Below are the code and all the weights of a small trained network. Each question names an input and a class and asks about switching units off, where a switched-off unit gives its printed mean instead of its output.

import numpy as np


def w(rows, s, z=0):
    codes = np.array(rows[::2]) - 128.0
    scale = np.full(codes.shape[1], s)
    scale[-1] = z or s
    return codes * scale


def f(y):
    return y / 2 * (1 + np.tanh(0.7978845608 * (y + 0.044715 * y**3)))


def log_softmax(a):
    a = a - a.max(-1, keepdims=True)
    return a - np.log(np.exp(a).sum(-1, keepdims=True))


def net(x, mask):
    res = np.array(x, float).reshape(1, 6) / 4 @ E
    y = f(res @ A[0][:, :-1].T + A[0][:, -1])
    res = res + np.where(mask, y, B[0][:, -1]) @ B[0][:, :-1]
    return log_softmax(res[-1] @ U[:, :-1].T + U[:, -1])


A, B = {}, {}
E = w([
[101,7,118,144],'x0',
[213,89,226,112],'x1',
[127,128,129,127],'x2',
[20,139,211,69],'x3',
[154,109,89,1],'x4',
[126,125,126,126],'x5',
],0.007)
A[0] = w([
[158,122,172,122,142],'n0',
[75,146,75,138,164],'n1',
[78,144,81,133,140],'n2',
[145,124,101,69,95],'n3',
[119,151,158,196,75],'n4',
[116,60,91,145,117],'n5',
[148,123,100,70,78],'n6',
[122,171,155,188,96],'n7',
[168,118,192,113,145],'n8',
[80,106,158,112,139],'n9',
[119,123,137,171,173],'n10',
[175,113,91,147,144],'n11',
[84,128,167,103,97],'n12',
[155,117,87,59,152],'n13',
[81,140,175,109,129],'n14',
[86,132,167,102,101],'n15',
[80,129,169,106,81],'n16',
[86,148,81,132,107],'n17',
[87,84,156,124,158],'n18',
[194,125,91,150,147],'n19',
[111,124,145,189,80],'n20',
[111,108,139,198,134],'n21',
[116,129,159,202,90],'n22',
[82,151,74,132,151],'n23',
[108,65,104,125,248],'n24',
[151,242,133,111,25],'n25',
[111,156,129,182,130],'n26',
[71,142,133,119,105],'n27',
[85,150,82,132,129],'n28',
[184,99,92,158,165],'n29',
[85,135,76,124,105],'n30',
[170,121,204,119,129],'n31',
[171,120,190,126,104],'n32',
[180,121,97,149,108],'n33',
[94,5,112,144,241],'n34',
[176,121,94,165,143],'n35',
[85,132,171,106,116],'n36',
],0.011,0.0012)
B[0] = w([
[162,77,108,176,169],'n0',
[183,68,170,158,195],'n1',
[178,89,135,152,182],'n2',
[84,92,136,72,169],'n3',
[58,82,158,71,189],'n4',
[162,184,138,149,180],'n5',
[61,81,145,62,168],'n6',
[86,94,157,57,189],'n7',
[176,90,108,161,199],'n8',
[123,177,82,179,174],'n9',
[96,131,163,97,163],'n10',
[67,174,49,145,194],'n11',
[94,147,62,184,174],'n12',
[39,106,158,46,197],'n13',
[98,153,68,198,186],'n14',
[92,150,65,187,173],'n15',
[91,149,64,184,176],'n16',
[203,63,142,157,173],'n17',
[124,186,108,140,176],'n18',
[73,144,71,150,220],'n19',
[84,99,167,71,175],'n20',
[94,128,159,78,194],'n21',
[63,96,183,72,196],'n22',
[204,70,153,155,189],'n23',
[168,181,190,89,183],'n24',
[181,216,212,110,224],'n25',
[112,95,154,89,178],'n26',
[142,118,94,147,168],'n27',
[198,66,155,182,177],'n28',
[91,167,74,147,219],'n29',
[180,61,160,156,171],'n30',
[180,69,102,168,209],'n31',
[179,46,123,177,192],'n32',
[95,156,67,165,192],'n33',
[182,253,209,96,255],'n34',
[77,150,76,136,205],'n35',
[102,151,58,183,177],'n36',
],0.0063,0.0048)
U = w([
[70,162,22,212,80],'0',
[228,1,145,194,101],'1',
[160,206,183,117,254],'2',
[43,58,160,53,70],'3',
],0.009,0.0019)

Each question gives the input, the list of numbers given to net, and the class t.
The units are the neurons (one row each of A and B). Each row of codes is followed by its name. A weight is (code - 128) times the scale printed after its matrix; where a second scale follows, it is the last column's (A, B and U).
mask holds one flag per neuron, in row order. A switched-off neuron (its flag False) gives its mean, the last column of its row in B, instead of its output. The means were averaged over made-up inputs and are rounded, as every weight is.
A unit's drop is (log p(t) with every unit on - log p(t) with that unit switched off) / (log p(t) with every unit on - log p(t) with every unit switched off).
The circuit of an input: a set's keep is (log p(t) with only the set's units on - log p(t) with every unit switched off) / (log p(t) with every unit on - log p(t) with every unit switched off). Starting from the 12 units with the biggest drops (on a tie, the unit counted first), units are removed one at a time, each time the one whose removal leaves the highest keep (on an exact tie, the one counted first), for as long as the keep stays at least 0.8.
circuit, biggest first: the units of the circuit, biggest drop first
k most important neurons: the k neurons with the biggest drops, biggest first
drop of u: that unit's drop, to one decimal
input [8,-6,6,5,-5,4], class 2: 2 most important neurons	(n34; n24)
input [-2,0,-6,-5,6,-4], class 3: circuit, biggest first	(n13; n6)
input [6,4,-8,-4,7,-3], class 3: circuit, biggest first	(n13)
input [7,-3,-3,-4,2,0], class 2: circuit, biggest first	(n34; n24)
input [-4,4,-5,3,-3,-2], class 1: circuit, biggest first	(n34; n31)
input [-4,3,-3,-3,8,3], class 3: circuit, biggest first	(n13; n6)
input [-8,-7,-6,-5,-1,5], class 2: 3 most important neurons	(n25; n32; n31)
input [8,-5,3,1,-3,-7], class 2: circuit, biggest first	(n34; n24)
input [7,-4,7,6,2,6], class 2: 2 most important neurons	(n34; n24)
input [4,-2,4,5,5,-1], class 0: drop of n22	0.1
input [-6,-6,-4,-5,-2,2], class 1: drop of n30	0.1
input [-8,-8,8,-6,-8,0], class 1: drop of n23	0.2
input [4,1,-2,-2,-2,-8], class 2: drop of n34	0.2
input [7,2,1,2,-6,-7], class 2: circuit, biggest first	(n34)
